Below is a small trained network, with its code and all its weights. Each question gives an input and a target symbol and asks what happens when units are switched off, that is, made to give their printed mean instead of their output.

import numpy as np


def w(rows, s, z=0):
    codes = np.array(rows[::2]) - 128.0
    scale = np.full(codes.shape[1], s)
    scale[-1] = z or s
    return codes * scale


def f(y):
    return y / 2 * (1 + np.tanh(0.7978845608 * (y + 0.044715 * y**3)))


def softmax(a):
    e = np.exp(a - a.max(-1, keepdims=True))
    return e / e.sum(-1, keepdims=True)


def log_softmax(a):
    a = a - a.max(-1, keepdims=True)
    return a - np.log(np.exp(a).sum(-1, keepdims=True))


def net(x, mask):
    ids = ['αβγδεζηλμξπστφψω'.index(c) for c in x.split()]
    T = len(ids)
    res = E[ids] + P[:T]
    u = 0
    for l in range(2):
        r = res
        for j in range(3):
            rows = slice(3 * j, 3 * j + 3)
            q, k, v = (r @ M[l][rows].T for M in (Q, K, V))
            z = softmax(np.where(np.tri(T) > 0, q @ k.T / 3**0.5, -1e9)) @ v
            o = O[l][rows]
            res = res + np.where(mask[u + j], z, o[:, -1]) @ o[:, :-1]
        u += 3
        y = f(res @ A[l][:, :-1].T + A[l][:, -1])
        res = res + np.where(mask[u : u + 4], y, B[l][:, -1]) @ B[l][:, :-1]
        u += 4
    return log_softmax(res[-1] @ U[:, :-1].T + U[:, -1])


Q, K, V, O, A, B = {}, {}, {}, {}, {}, {}
E = w([
[169,150,176,132,113,96,92,91,156,188,183,150],'α',
[104,248,178,163,95,176,157,105,117,118,156,112],'β',
[128,211,129,194,185,125,148,164,78,143,89,194],'γ',
[118,127,124,133,156,135,234,120,125,53,129,132],'δ',
[92,157,147,58,133,108,201,166,95,142,164,136],'ε',
[155,184,98,192,118,171,143,161,141,69,116,142],'ζ',
[122,148,172,72,69,86,114,72,58,79,119,137],'η',
[100,132,142,130,134,66,89,125,143,143,224,84],'λ',
[200,181,104,105,3,161,101,106,175,101,100,67],'μ',
[112,124,58,163,142,113,119,148,105,128,77,77],'ξ',
[83,129,191,54,196,154,131,192,93,70,118,162],'π',
[137,79,150,172,182,153,144,81,44,122,150,175],'σ',
[181,120,109,114,125,119,105,163,116,87,76,161],'τ',
[126,146,145,162,167,120,51,139,75,111,136,97],'φ',
[115,78,163,112,158,76,54,147,28,131,183,153],'ψ',
[174,113,183,183,4,55,144,129,185,121,150,97],'ω',
],0.023)
P = w([
[45,82,68,107,27,216,73,109,123,84,90,197],'0',
[104,106,75,114,27,196,80,86,131,97,95,171],'1',
[98,122,130,111,93,203,110,113,119,116,87,169],'2',
[122,130,143,126,116,153,127,105,122,117,80,161],'3',
[146,141,178,116,116,160,129,133,94,117,102,105],'4',
[165,149,180,124,156,129,152,134,97,120,92,102],'5',
[197,154,185,125,170,106,166,138,85,111,99,68],'6',
[251,149,164,145,157,78,167,132,83,103,89,46],'7',
],0.011)
Q[0] = w([
[170,133,199,154,115,129,93,159,113,76,138,122],'L0H1',
[55,150,89,135,119,83,90,123,140,144,172,106],'L0H1',
[125,151,147,106,141,108,156,107,123,112,73,138],'L0H1',
[112,154,108,131,116,144,183,151,141,98,34,116],'L0H2',
[150,139,138,182,113,173,139,153,93,33,92,122],'L0H2',
[103,106,87,128,113,99,152,164,117,66,203,161],'L0H2',
[61,24,83,178,163,70,157,140,212,194,228,62],'L0H3',
[105,81,218,179,97,114,130,147,173,99,136,111],'L0H3',
[120,1,91,165,137,125,113,230,169,206,142,122],'L0H3',
],0.0088)
K[0] = w([
[197,149,172,179,167,27,121,138,121,106,162,55],'L0H1',
[95,141,79,119,104,107,67,205,180,136,173,147],'L0H1',
[197,157,115,119,159,162,168,188,148,141,85,90],'L0H1',
[98,178,131,116,94,189,191,144,104,39,31,81],'L0H2',
[156,91,134,189,154,92,115,139,53,91,42,76],'L0H2',
[109,84,56,160,107,76,139,209,52,111,130,129],'L0H2',
[47,118,61,93,49,194,59,145,160,80,113,254],'L0H3',
[135,63,153,218,58,71,116,136,212,113,88,150],'L0H3',
[11,154,101,143,34,174,86,67,161,103,146,193],'L0H3',
],0.0074)
V[0] = w([
[84,60,71,83,116,126,107,125,110,178,140,135],'L0H1',
[129,124,57,129,118,238,104,195,175,118,130,147],'L0H1',
[102,97,129,100,121,77,122,140,91,140,98,205],'L0H1',
[38,114,166,149,115,183,119,104,128,23,97,166],'L0H2',
[87,120,108,222,152,107,90,66,149,69,64,134],'L0H2',
[116,135,120,102,76,81,142,180,160,114,209,153],'L0H2',
[181,132,95,57,82,94,238,216,107,232,172,184],'L0H3',
[2,131,77,91,146,185,149,64,162,21,137,149],'L0H3',
[181,194,165,66,158,159,26,96,154,157,251,249],'L0H3',
],0.0061)
O[0] = w([
[76,53,57,178,157,227,79,35,138,185,163,37,59],'L0H1',
[136,203,84,109,35,98,87,162,23,125,128,103,82],'L0H1',
[175,166,72,167,103,74,179,130,244,195,74,155,139],'L0H1',
[250,136,94,83,52,197,172,187,170,114,139,48,253],'L0H2',
[108,95,178,39,151,188,182,173,101,233,125,85,161],'L0H2',
[192,110,84,153,115,110,189,196,140,202,100,124,107],'L0H2',
[74,218,2,112,151,46,178,185,107,50,145,180,69],'L0H3',
[237,110,149,39,144,107,105,149,109,212,175,32,134],'L0H3',
[216,168,100,146,95,167,61,74,157,49,142,171,153],'L0H3',
],0.0066,0.0067)
A[0] = w([
[141,113,118,71,121,196,129,116,102,36,155,163,56],'L0N1',
[205,117,120,94,76,76,249,161,155,203,192,193,218],'L0N2',
[227,134,219,149,144,218,106,74,95,77,3,184,4],'L0N3',
[109,127,110,141,173,84,52,144,77,220,175,153,190],'L0N4',
],0.0056,0.0024)
B[0] = w([
[136,82,50,249,105,16,31,75,136,175,197,173,165],'L0N1',
[143,99,132,133,147,231,113,142,123,95,202,164,181],'L0N2',
[145,68,159,147,91,76,146,139,225,170,118,140,247],'L0N3',
[214,57,134,220,50,234,109,115,176,2,210,215,134],'L0N4',
],0.0081,0.014)
Q[1] = w([
[65,131,68,100,161,150,111,103,74,134,126,85],'L1H1',
[178,181,150,110,108,161,197,170,66,60,95,80],'L1H1',
[122,191,131,199,174,190,225,68,117,168,189,63],'L1H1',
[40,191,17,101,248,140,74,80,30,117,139,92],'L1H2',
[141,124,130,119,106,129,47,217,131,91,136,195],'L1H2',
[114,117,140,175,253,193,20,212,153,143,54,78],'L1H2',
[115,87,22,171,169,133,123,140,140,149,152,84],'L1H3',
[55,117,109,100,130,95,33,130,176,148,168,223],'L1H3',
[165,66,184,97,63,116,124,186,88,26,35,103],'L1H3',
],0.0057)
K[1] = w([
[97,146,28,90,52,222,115,142,169,152,99,90],'L1H1',
[103,152,181,42,142,111,194,158,125,85,92,146],'L1H1',
[118,64,52,33,103,98,87,128,129,172,132,179],'L1H1',
[107,132,57,101,59,205,109,178,115,167,126,186],'L1H2',
[130,192,101,178,110,151,166,85,100,36,203,151],'L1H2',
[106,156,190,95,7,138,153,24,166,223,152,112],'L1H2',
[107,106,136,108,95,211,130,104,40,204,154,148],'L1H3',
[146,145,119,253,106,161,113,126,136,143,191,186],'L1H3',
[119,171,202,111,179,167,130,138,167,59,60,67],'L1H3',
],0.0064)
V[1] = w([
[148,227,166,192,151,146,150,181,248,164,129,119],'L1H1',
[191,101,141,174,228,88,187,27,15,123,104,216],'L1H1',
[110,255,120,128,153,108,151,128,144,200,52,93],'L1H1',
[103,168,103,64,191,88,26,185,198,79,173,80],'L1H2',
[111,127,134,213,187,176,110,110,136,143,182,90],'L1H2',
[197,107,96,185,172,165,50,228,97,101,33,151],'L1H2',
[197,182,92,193,48,223,180,108,144,131,69,78],'L1H3',
[140,49,150,142,145,192,133,227,159,161,104,177],'L1H3',
[79,181,209,177,164,215,119,107,120,137,247,140],'L1H3',
],0.0065)
O[1] = w([
[131,143,145,95,103,120,221,54,86,195,136,109,177],'L1H1',
[136,95,71,101,79,185,16,163,106,157,167,101,77],'L1H1',
[177,104,135,122,196,98,134,107,117,225,150,204,4],'L1H1',
[160,213,158,145,216,98,139,73,133,75,107,45,58],'L1H2',
[94,57,68,147,64,105,102,92,87,122,172,19,114],'L1H2',
[183,139,180,195,101,199,15,155,5,143,83,156,120],'L1H2',
[92,115,148,129,164,46,150,179,97,153,143,154,243],'L1H3',
[118,255,122,197,113,168,119,68,80,136,150,93,199],'L1H3',
[189,51,61,179,60,104,244,92,115,110,130,121,118],'L1H3',
],0.0083,0.013)
A[1] = w([
[137,61,116,159,90,141,110,246,78,111,92,147,66],'L1N1',
[20,91,172,94,163,89,142,190,95,152,170,142,5],'L1N2',
[181,147,72,160,63,52,220,147,155,134,236,22,209],'L1N3',
[2,211,200,20,166,236,120,113,76,185,33,3,157],'L1N4',
],0.0044,0.0016)
B[1] = w([
[147,168,228,92,100,54,112,148,110,77,239,124,164],'L1N1',
[176,155,76,188,159,58,95,149,103,130,23,66,144],'L1N2',
[121,34,139,78,186,97,69,12,127,160,140,178,253],'L1N3',
[169,67,51,2,56,106,30,92,154,82,9,181,162],'L1N4',
],0.0083,0.013)
U = w([
[162,131,61,157,98,130,112,90,145,113,119,194,139],'α',
[194,81,168,116,158,86,153,139,124,148,131,132,15],'β',
[135,159,116,123,118,146,132,131,77,180,141,157,255],'γ',
[180,120,125,45,110,185,170,129,95,111,144,108,174],'δ',
[127,199,86,94,143,94,138,104,115,85,169,131,232],'ε',
[147,176,159,115,114,86,148,132,87,134,149,90,81],'ζ',
[126,121,199,105,169,191,141,174,253,131,152,133,233],'η',
[81,126,139,137,173,91,102,86,148,101,122,79,155],'λ',
[84,134,191,145,176,59,106,156,127,141,124,107,52],'μ',
[101,80,106,99,127,136,130,144,95,129,64,131,252],'ξ',
[218,179,149,123,131,150,142,97,148,96,122,103,107],'π',
[79,89,136,84,89,151,117,174,131,188,159,123,44],'σ',
[57,175,184,93,145,167,82,85,114,115,118,170,81],'τ',
[151,92,197,185,126,163,135,119,130,149,64,80,102],'φ',
[123,160,140,142,103,110,114,130,128,76,149,119,5],'ψ',
[17,129,121,145,86,131,181,130,91,92,90,152,151],'ω',
],0.0067,0.004)

Each question gives the input, a string of symbols that net reads in full, and the target symbol t.
The units are the heads (3 rows each of Q, K, V and O) and the neurons (one row each of A and B). Each row of codes is followed by its name. A weight is (code - 128) times the scale printed after its matrix; where a second scale follows, it is the last column's (O, A, B and U).
mask holds one flag per unit, layer by layer, with each layer's heads first. A switched-off unit (its flag False) gives its mean, the last column of its rows in O or B, instead of its output. The means were averaged over made-up inputs and are rounded, as every weight is.
A unit's drop is (log p(t) with every unit on - log p(t) with that unit switched off) / (log p(t) with every unit on - log p(t) with every unit switched off).
The circuit of an input: a set's keep is (log p(t) with only the set's units on - log p(t) with every unit switched off) / (log p(t) with every unit on - log p(t) with every unit switched off). Starting from the 12 units with the biggest drops (on a tie, the unit counted first), units are removed one at a time, each time the one whose removal leaves the highest keep (on an exact tie, the one counted first), for as long as the keep stays at least 0.8.
circuit, biggest first: the units of the circuit, biggest drop first
top k neurons: the k neurons with the biggest drops, biggest first
k most important neurons of layer l: the k neurons of layer l with the biggest drops, biggest first
which heads matter: for each layer, one digit per head in row order, 1 if its drop is at least 0.15 and else 0, layers parted by /
input η σ ψ η π β γ, target γ: circuit, biggest first => L1H1, L0H1, L0H3
input η φ ψ β β μ δ η, target δ: which heads matter => 101 / 001
input α α η, target α: which heads matter => 001 / 000
input α η τ η μ, target η: circuit, biggest first => L1H2, L1H3
input ω ζ γ β η β η, target β: which heads matter => 000 / 101
input τ ω ε ω ζ β λ η, target λ: which heads matter => 011 / 010
input β ζ α β η ω τ, target ω: circuit, biggest first => L0H3
input σ λ β λ η ζ, target η: which heads matter => 000 / 010
input π α ω, target ω: circuit, biggest first => L0H3, L1H1
input τ φ α π β, target π: 2 most important neurons of layer 0 => L0N2, L0N3
input μ η τ α γ η σ ω, target ω: which heads matter => 101 / 000
input ε α η δ α ξ ζ, target ξ: 3 most important neurons of layer 1 => L1N4, L1N2, L1N1
input φ β α ψ, target ψ: top 3 neurons => L0N4, L1N1, L1N3
input γ β τ ψ η η μ α, target α: circuit, biggest first => L0H2, L1H3, L0H3
input σ τ ψ α τ τ α δ, target δ: 2 most important neurons of layer 0 => L0N3, L0N2
input β α η ζ τ α ω φ, target φ: top 3 neurons => L0N3, L0N2, L0N1
input α η β, target η: which heads matter => 000 / 001
input β π τ φ η π ε π, target ε: most important neuron of layer 0 => L0N3
input ξ σ σ γ λ η α η, target α: circuit, biggest first => L0H3, L0N1
input ω σ μ π π τ ε τ, target ε: most important neuron of layer 1 => L1N3
input ξ α β η, target β: circuit, biggest first => L1H3, L1H1, L0H3
input σ ψ σ η ξ ω η ω, target η: which heads matter => 000 / 111
input η β σ ε η, target ε: circuit, biggest first => L0H3, L1H2
input β ζ μ ξ η τ η, target τ: circuit, biggest first => L1H3, L1H2
input α μ η δ η ξ β, target ξ: which heads matter => 001 / 000
input ξ β σ, target σ: which heads matter => 000 / 110
input π ψ η η ψ τ λ σ, target σ: circuit, biggest first => L1H1, L0N3, L1H2, L0H1
input ξ η β σ α ω η η, target η: which heads matter => 100 / 011
input ξ η η δ η β β, target β: top neuron => L0N3
input η η σ φ η, target φ: circuit, biggest first => L0H3, L1H2
